duv: -3,8,-1,-10
sumu: -21,-6,-13,-15
Minu: 13,85,2,15
fav: 10,-29,-78,-34
reso: -12,-36,-28,-13
mepa: 1,-6,-57,-26
kini: -36,-40,-56,76
kog: -83,-35,-9,-13
deta: -23,76,16,5
Tanu: 1,-24,-27,-14
has: 1,-6,-58,-26 -> no
has: 1,-6,-57 -> yes
has: -12,-36,-28,-12 -> no
has: -26,-57,-6 -> no

Dus: -24,35,9,39,5,-32,15,-19,80,20
roz: -23,23,14,33,30,-22,48,-27,85,14
nev: -22,54,-34,71,32,-14,9,15,37,-22
lide: -7,12,2,-7,-1,-14,6,0,25,-2
zir: -7,14,-1,-6,-1,-34,11,-7,28,15
vol: -14,29,-40,-23,8,-41,54,-35,42,14
Rak: -23,54,-30,67,30,-17,5,10,38,-20
has: 54,-34,71 -> yes
has: 35,9 -> yes

zam: -3,7,12,-6,2,-13,-18,2,9,7,16,10,-1,-17,8,-8
Nugu: -3,7,12,-6,2,-13,-18,2,9,7,16,10,-1,-17,8,43
Bisir: -3,7,12,-6,2,-13,-18,2,9,7,16,10,-11,6,-6,8
Givi: -3,7,12,-6,2,-13,-18,2,19,22,17,28,-5,21,1,38
Buri: 0,-5,14,6,14,0,-3,4,5,-7,11,19,2,10,-12,15
Nulis: 12,-1,5,-11,15,-5,4,2,5,-2,-5,-15,3,-8,-4,-2
has: -13,-18,2,19,21 -> no
has: -13,-18,2,9,7 -> yes
has: 11,-6,2,-13,-18 -> no
has: 14,7,14 -> no

Dovun: 20,-32,4,2,16,-53,19,-26,-28,6,-28,7,0,-27,31,24,44,-23,6
tipal: -22,35,8,-12,-16,16,-10,21,9,4,19,-13,1,25,-18,6,-6,10,-3
lop: 25,-29,-7,6,15,-41,-4,-2,-15,-11,-23,26,-9,-48,12,-12,-1,-6,12
kude: 15,-7,11,-18,6,-84,-2,7,-39,1,-23,20,-7,-45,11,25,37,-18,16
dezol: 20,-38,-6,12,18,-21,13,-24,-10,-3,-21,10,-1,-23,22,-1,16,-12,2
gudok: -14,17,8,-8,-10,9,6,0,0,8,9,-17,7,26,-3,18,15,-1,-5
rek: -33,44,8,-11,-19,50,-4,17,21,11,33,-31,8,52,-22,7,-10,15,-11
Sim: -28,47,3,-11,-22,42,-17,29,23,2,31,-14,2,32,-30,-9,-30,21,-6
dozo: -9,-2,-2,11,-2,43,12,-17,17,6,11,-21,7,33,3,-2,-2,3,-11
belo: 17,-32,-9,15,12,-5,8,-19,-2,-5,-15,9,-1,-15,15,-8,2,-5,1
has: -22,42,-17 -> yes
has: -45,-7 -> no
has: 2,16 -> yes

fak: -39,61,-14,67,-78,85,0,-17
Daluk: -39,61,-14,67,-78,85,0,-43
lesu: 23,-63,63,-24,66,-38,-30,64
tobe: -39,61,-14,67,-78,85,0,-33
siv: -29,35,-3,46,-50,72,12,-10
pav: 23,-63,63,-24,66,49,-30,64
vuv: 22,-24,-7,-43,35,-52,9,7
feku: -24,6,33,50,-30,74,-14,21
has: -78,85 -> yes
has: -24,66,49,-30 -> yes
has: -24,5 -> no
has: -52,9 -> yes
has: -63,63,-24,66,-38 -> yes
has: 66,49,-30 -> yes

dizud: -25,21,6,-12,-30,-12,-7,-16,56,-64,-6,23,7,55,5,-5,-16,45,-11,46,-26,-15,-16,74,13,31,-4,-4,-45,4,12,-20
Nir: -12,0,-5,-25,48,-40,-36,-18,-39,-51,20,-1,-32,14,7,7,-16,11,-56,-18,14,45,-48,-6,-9,63,8,47,-21,17,-12,65
kapat: -43,-18,-26,-22,41,-24,-37,-8,-21,-17,16,-7,-60,-14,34,-4,2,2,-46,-35,-2,32,-24,-32,8,55,22,48,-1,-11,4,85
Debur: -34,31,-28,-10,-23,10,8,-18,38,32,16,-25,17,28,-8,36,-41,11,-5,9,-20,-51,1,13,-9,-8,5,-40,-15,3,30,-59
Zabar: -35,21,-7,-8,-38,-2,-1,-16,68,-38,-4,13,6,50,9,0,-19,41,-4,42,-33,-34,-6,66,12,20,1,-18,-38,-3,21,-34
fel: 5,-18,1,18,-6,-6,-18,16,9,0,-23,-12,5,-43,58,-22,42,9,-20,-22,-56,29,1,-52,34,-55,-7,42,54,-16,-2,72
Toka: -25,21,6,-12,-30,-12,-7,-16,56,-64,-6,23,-48,55,5,-5,-16,45,-11,46,9,-15,-38,74,13,31,-4,-4,-45,4,12,-20
has: 5,-40,-15,4,30 -> no
has: 6,-18,1 -> no
has: -6,-9,63,8,47 -> yes
has: -4,-45 -> yes

tusup: -15,24,37,41
muten: 14,-52,-9,51
Motar: 1,-57,-25,55
tugin: 1,-27,22,38
luv: 38,-22,48,-7
Sedi: -35,-73,-66,62
has: 1,-27,22,38 -> yes
has: 2,-57,-25 -> no
has: 14,-53,-9 -> no

nuve: 2,-58,-74,-6,58,4,-2,37,16,9,-16,50,3,26,0,1,54,-56,22,-66,23,26,26,10,36,44,35,17,-1,-16,-6,-21,28,22,-5,21,51,40,1,-12,-1,-12,29,-1,-63,-3,-19,-1,13,27,5,-51,8,-22,18,16,-5,-1,-11,18,-7
sanag: 42,-36,-28,0,29,-18,-11,12,29,-2,6,10,-19,-22,28,-34,9,-12,-20,63,27,22,31,-21,-27,-27,21,6,-5,-2,3,-1,-44,-26,13,37,-5,3,8,-26,0,9,-25,36,-14,24,-17,5,9,0,4,-7,-9,-6,-21,-4,-18,8,-39,1,43
Fik: -4,25,24,-28,-19,-5,-1,-39,-53,53,7,-40,-9,20,-11,16,-62,8,-1,5,-29,-8,-39,22,27,26,-18,17,-14,2,29,12,-20,14,-7,3,-47,-19,10,-7,17,30,-14,-34,-12,7,13,29,17,19,14,-10,3,-14,-11,25,5,4,3,-15,-11
Fuv: -12,-11,46,-16,-22,-3,-43,-25,-14,-22,-2,11,-34,-18,5,-29,-43,50,-25,41,-48,14,-7,15,-16,-27,-17,-7,-53,1,-2,-12,-40,15,-16,-11,2,41,30,-14,4,-6,-21,0,-41,6,-29,47,-16,7,-13,27,12,-19,27,-13,-18,3,22,-35,-3
Fupus: 38,27,-24,-40,9,26,33,6,-9,7,19,4,25,8,48,-37,16,-18,-52,-58,31,24,-5,12,-1,4,-9,-3,-37,-59,19,13,-24,69,27,13,11,11,-7,-7,-19,-8,20,43,10,26,-30,-12,-8,10,-5,8,8,-47,18,-14,-53,23,21,30,37
gaz: 60,60,51,18,-13,-28,16,-38,-6,32,24,-61,-7,-24,23,21,-69,29,4,76,-1,-5,-47,7,-19,-31,-14,-18,19,-12,13,23,-48,-45,23,41,-59,-61,5,-18,0,33,-22,-9,45,44,0,10,11,-17,26,40,-4,6,-41,-16,3,-3,-16,-26,40
has: 17,-14,2 -> yes
has: -27,-17,-7 -> yes

Baro: -48,1,-9,-51,-12,-13,-14,-26,-18,-10,4
lerug: -36,63,-30,-32,-35,2,-39,-18,-23,-20,17
doden: 86,-41,56,38,23,-39,-66,-20,-13,48,4
pup: -21,-51,39,-4,45,-4,43,10,22,26,-26
nuf: 4,-8,-37,52,-32,36,13,58,-9,-26,-35
palos: -80,23,-41,-52,-25,16,53,-3,4,-32,-21
has: -36,63 -> yes
has: 63,-30 -> yes
has: -35,2,-39 -> yes
has: -14,-25 -> no
has: -3,4 -> yes
has: 22,26,-26 -> yes
has: -30,-32,-35,2 -> yes

revek: -21,-49,21,52
zada: 32,-32,-35,15
zesof: 43,-29,-23,16
pep: 12,-48,-45,47
Sonoz: -29,-45,9,48
puf: -32,-43,7,49
Senef: 24,-56,-40,57
disut: 17,-66,-51,55
has: 24,-56 -> yes
has: 48,9,-45,-29 -> no

rul: 19,9,-9,-9,2,-46,-64,0,-6,-57,59,12,-7,17,18,-3,-13,2,15,11,-34
Sudom: -16,-7,-15,-32,-44,4,0,-2,0,-28,27,-8,22,-9,13,0,2,-44,61,-16,-2
lon: 40,-45,-56,-36,-27,-38,1,4,5,-10,10,18,20,32,13,26,45,-27,36,-9,21
buba: -24,29,-3,20,5,40,-21,4,21,-15,-14,-26,-7,-35,14,-12,-45,5,8,-9,-15
gofu: -29,-21,37,-59,-14,-64,-29,-6,-5,-43,-2,11,9,41,-12,-17,21,-14,-7,-18,-4
Tokan: 20,-13,-5,-34,-16,46,32,10,29,-17,-8,-14,35,-39,11,-23,-20,-16,25,-15,-63
has: 41,-12,-17 -> yes
has: -14,-64 -> yes
has: 11,-39 -> no

pumef: 18,19,-19,-7,-25,15,0,-2,6,7,-16,3,36,-1,-4,-2,5,-8,-1,9,-9,2,-10,10,16,18,3,4,-5,23,3,0,1,-6,-2,-17,1,10,10,-9,11
gano: 18,21,-37,-16,-36,62,1,-2,7,47,-16,3,55,-1,-70,-2,43,-28,-15,34,-7,-13,-23,10,25,18,3,5,-11,23,3,2,36,-6,8,-44,30,24,10,-9,3
dogef: 19,21,-36,-20,-34,62,1,-2,7,44,-16,3,53,-1,-70,-2,47,-28,-10,33,-9,-12,-20,10,22,18,3,5,-14,23,3,2,40,-6,2,-46,27,26,10,-9,4
zep: 29,21,-19,-7,-30,60,0,-2,13,27,-16,3,37,-1,-38,0,29,-11,-6,23,-9,2,-10,10,38,22,6,4,-5,29,3,4,13,-6,-2,-17,22,31,10,5,11
vafof: 15,19,-19,-7,-19,22,0,-2,6,12,-16,3,37,0,-6,-2,-1,-11,-6,12,-9,2,-6,10,20,16,3,-2,-5,23,3,2,7,-6,-2,-17,3,13,9,-9,11
rimon: 18,18,-19,-7,-21,16,0,-2,3,5,-13,3,37,-1,-5,-2,1,0,0,14,-9,2,-10,10,8,18,3,4,-5,18,3,0,-1,-6,-2,-17,3,11,7,-9,11
dup: 40,19,-19,-7,-31,64,0,-3,29,47,-16,3,37,-1,-53,-2,34,-11,-6,24,-9,1,-19,14,43,23,3,4,-19,25,3,12,22,-7,-2,-17,30,42,10,8,11
vez: 14,18,-19,-7,-22,17,0,-2,7,9,-16,3,37,-1,-9,-2,-2,-8,-6,10,-9,2,-6,10,19,13,3,-2,-3,20,3,2,3,-6,-2,-17,-2,17,10,-9,11
has: 3,1 -> no
has: -2,5,-8,-1 -> yes
has: -2,-17 -> yes
has: -17,30,42 -> yes

Libes: -17,7,54,-14,9,75,17,-16,13,-23
litag: -19,7,55,-11,11,60,9,-15,13,-24
Deki: -7,-7,31,-8,22,81,27,-23,-1,-4
legi: -3,-10,24,-8,25,80,26,-27,-5,0
Dasu: -19,7,56,-12,10,62,10,-12,10,-26
Kisis: -19,7,55,-11,11,60,9,-12,9,-26
Fizif: -9,-6,35,-8,21,81,27,-22,0,-5
has: 62,10,-12 -> yes
has: -11,11,60 -> yes
has: -10,24,-8,25 -> yes
has: -8,22,81,26,-23 -> no

zulel: 17,2,-19,-34,-13,-6,-12,-3,-14,-1,-15,46,-34,9,-24,-22,-15,5,-8,57,-16,23,-10,48,-14
potu: 21,4,-16,-36,-19,-38,-22,1,-1,21,-23,67,-44,11,-41,-30,-21,19,14,40,-8,35,-23,53,0
sobi: 13,-6,13,4,-11,-52,-15,9,39,54,5,17,-12,8,-22,-21,-5,26,32,-74,12,13,-37,-23,21
has: 17,-12 -> yes
has: -34,-13,-7 -> no
has: -34,-14,-6 -> no
has: 5,18,-12,8,-22 -> no

beg: -46,-9,0,15,-1,4,-17,-11,7,20,9,9,-1,3,7,-15,23,-14,0,14,-7,-24,53,23,14,-44,-2,-7,15,-14
garop: -23,27,-6,15,12,8,0,-2,-4,-30,12,0,-10,13,-36,-1,2,12,-2,-8,32,-1,36,-1,4,-24,-26,5,-9,-21
nus: -25,-12,-12,13,6,1,-10,5,13,15,-1,11,17,-11,10,5,7,-8,-14,11,66,-25,-25,-21,2,43,14,-6,-4,13
zodu: -30,-3,-11,-14,7,-7,7,4,-17,-23,-16,-4,13,6,2,3,-1,-5,3,1,3,67,21,-10,7,-11,18,-8,7,3
gur: 22,-19,-4,32,-7,-7,12,7,0,-11,8,2,-17,6,6,3,-18,25,5,-6,-1,20,16,-2,1,11,-18,1,-2,-12
has: -9,32,-1 -> no
has: 15,0,-9 -> no
has: 12,2,-1 -> no

